Below is a small trained network, with its code and all its weights. Each question gives an input and a target symbol and asks what happens when units are switched off, that is, made to give their printed mean instead of their output.

import numpy as np


def w(rows, s, z=0):
    codes = np.array(rows[::2]) - 128.0
    scale = np.full(codes.shape[1], s)
    scale[-1] = z or s
    return codes * scale


def norm(h):
    return h / np.sqrt((h * h).mean(-1, keepdims=True) + 1e-5)


def f(y):
    return np.maximum(y, 0)


def softmax(a):
    e = np.exp(a - a.max(-1, keepdims=True))
    return e / e.sum(-1, keepdims=True)


def log_softmax(a):
    a = a - a.max(-1, keepdims=True)
    return a - np.log(np.exp(a).sum(-1, keepdims=True))


def net(x, mask):
    ids = ['ΔΦΨΩαγεζηθλξπστ'.index(c) for c in x.split()]
    T = len(ids)
    res = E[ids] + P[:T]
    u = 0
    for l in range(2):
        q, k, v = (norm(res) @ M[l].T for M in (Q, K, V))
        z = softmax(np.where(np.tri(T) > 0, q @ k.T / 3**0.5, -1e9)) @ v
        res = res + np.where(mask[u], z, O[l][:, -1]) @ O[l][:, :-1]
        u += 1
        y = f(norm(res) @ A[l][:, :-1].T + A[l][:, -1])
        res = res + np.where(mask[u : u + 4], y, B[l][:, -1]) @ B[l][:, :-1]
        u += 4
    return log_softmax(norm(res)[-1] @ U[:, :-1].T + U[:, -1])


Q, K, V, O, A, B = {}, {}, {}, {}, {}, {}
E = w([
[111,205,98],'Δ',
[153,10,140],'Φ',
[79,100,158],'Ψ',
[60,122,145],'Ω',
[31,147,89],'α',
[124,118,153],'γ',
[79,144,137],'ε',
[63,16,53],'ζ',
[172,56,127],'η',
[120,148,157],'θ',
[106,202,128],'λ',
[159,93,153],'ξ',
[148,72,157],'π',
[137,188,96],'σ',
[102,123,201],'τ',
],0.013)
P = w([
[226,52,133],'0',
[78,104,255],'1',
[25,135,209],'2',
[63,100,176],'3',
[122,80,184],'4',
[158,144,116],'5',
[98,75,174],'6',
[201,100,143],'7',
[127,13,202],'8',
],0.0048)
Q[0] = w([
[44,153,255],'0.h0',
[137,209,68],'0.h0',
[111,207,146],'0.h0',
],0.0072)
K[0] = w([
[109,35,114],'0.h0',
[160,253,72],'0.h0',
[36,150,115],'0.h0',
],0.004)
V[0] = w([
[239,82,135],'0.h0',
[2,50,196],'0.h0',
[152,101,239],'0.h0',
],0.0081)
O[0] = w([
[120,138,101,101],'0.h0',
[213,153,179,246],'0.h0',
[180,154,3,168],'0.h0',
],0.012,0.011)
A[0] = w([
[214,196,202,189],'0.n0',
[205,103,73,192],'0.n1',
[164,81,170,148],'0.n2',
[255,44,17,8],'0.n3',
],0.0092,0.0018)
B[0] = w([
[239,105,2,249],'0.n0',
[1,243,156,189],'0.n1',
[152,185,112,173],'0.n2',
[107,109,166,201],'0.n3',
],0.0062,0.012)
Q[1] = w([
[148,45,86],'1.h0',
[39,83,175],'1.h0',
[90,254,126],'1.h0',
],0.0075)
K[1] = w([
[89,183,154],'1.h0',
[178,255,172],'1.h0',
[168,168,219],'1.h0',
],0.0071)
V[1] = w([
[173,135,248],'1.h0',
[114,37,124],'1.h0',
[105,154,82],'1.h0',
],0.016)
O[1] = w([
[149,39,129,135],'1.h0',
[92,168,27,5],'1.h0',
[114,227,254,126],'1.h0',
],0.0093,0.003)
A[1] = w([
[18,24,254,209],'1.n0',
[42,112,194,251],'1.n1',
[148,88,38,186],'1.n2',
[142,62,54,120],'1.n3',
],0.0075,0.0021)
B[1] = w([
[155,195,28,197],'1.n0',
[150,171,1,175],'1.n1',
[101,159,21,252],'1.n2',
[100,185,203,215],'1.n3',
],0.0094,0.0031)
U = w([
[215,166,135,98],'Δ',
[84,116,97,254],'Φ',
[179,122,175,34],'Ψ',
[170,107,152,128],'Ω',
[142,45,154,214],'α',
[137,180,210,108],'γ',
[245,114,152,174],'ε',
[123,99,59,180],'ζ',
[126,206,160,145],'η',
[133,159,195,24],'θ',
[133,132,172,174],'λ',
[127,153,189,28],'ξ',
[122,135,208,89],'π',
[142,139,164,80],'σ',
[162,146,182,33],'τ',
],0.012,0.0041)

Each question gives the input, a string of symbols that net reads in full, and the target symbol t.
The units are the heads (3 rows each of Q, K, V and O) and the neurons (one row each of A and B). Each row of codes is followed by its name. A weight is (code - 128) times the scale printed after its matrix; where a second scale follows, it is the last column's (O, A, B and U).
mask holds one flag per unit, layer by layer, with each layer's heads first. A switched-off unit (its flag False) gives its mean, the last column of its rows in O or B, instead of its output. The means were averaged over made-up inputs and are rounded, as every weight is.
A unit's drop is (log p(t) with every unit on - log p(t) with that unit switched off) / (log p(t) with every unit on - log p(t) with every unit switched off).
The circuit of an input: a set's keep is (log p(t) with only the set's units on - log p(t) with every unit switched off) / (log p(t) with every unit on - log p(t) with every unit switched off). Starting from all 10 units, units are removed one at a time, each time the one whose removal leaves the highest keep (on an exact tie, the one counted first), for as long as the keep stays at least 0.8.
units of the circuit, in order: the units of the circuit, biggest drop first
k most important neurons: the k neurons with the biggest drops, biggest first
top k neurons in layer l: the k neurons of layer l with the biggest drops, biggest first
drop of u: that unit's drop, to one decimal
input ζ α Φ, target ζ: top neuron in layer 0 => [0.n0]
input ζ η Ψ η, target ζ: units of the circuit, in order => [1.h0, 0.n0, 0.h0]
input ε Δ ε, target ε: units of the circuit, in order => [0.n1, 1.h0]
input ζ ζ Ψ, target ζ: 2 most important neurons => [0.n0, 1.n2]
input ζ τ Ω ζ Ψ Δ, target ζ: units of the circuit, in order => [1.h0, 0.h0, 0.n0]
input ζ α ζ η, target ζ: units of the circuit, in order => [1.h0, 0.h0]
input ζ ε α, target ζ: 2 most important neurons => [0.n1, 0.n0]
input ζ ζ ε, target ζ: units of the circuit, in order => [1.h0, 0.n0]
input ε ζ Ω ε α, target ε: units of the circuit, in order => [0.h0, 1.h0]
input ε Δ ε α, target ε: units of the circuit, in order => [0.h0, 0.n1, 1.h0]
input α ε Δ θ Δ ζ ζ α, target ζ: drop of 1.h0 => 2.4
input ε η Ω, target ε: drop of 1.h0 => 0.3
input ε ε Δ, target ε: drop of 0.h0 => 0.3
input ζ ε ζ ζ η ξ, target ζ: top neuron in layer 0 => [0.n0]
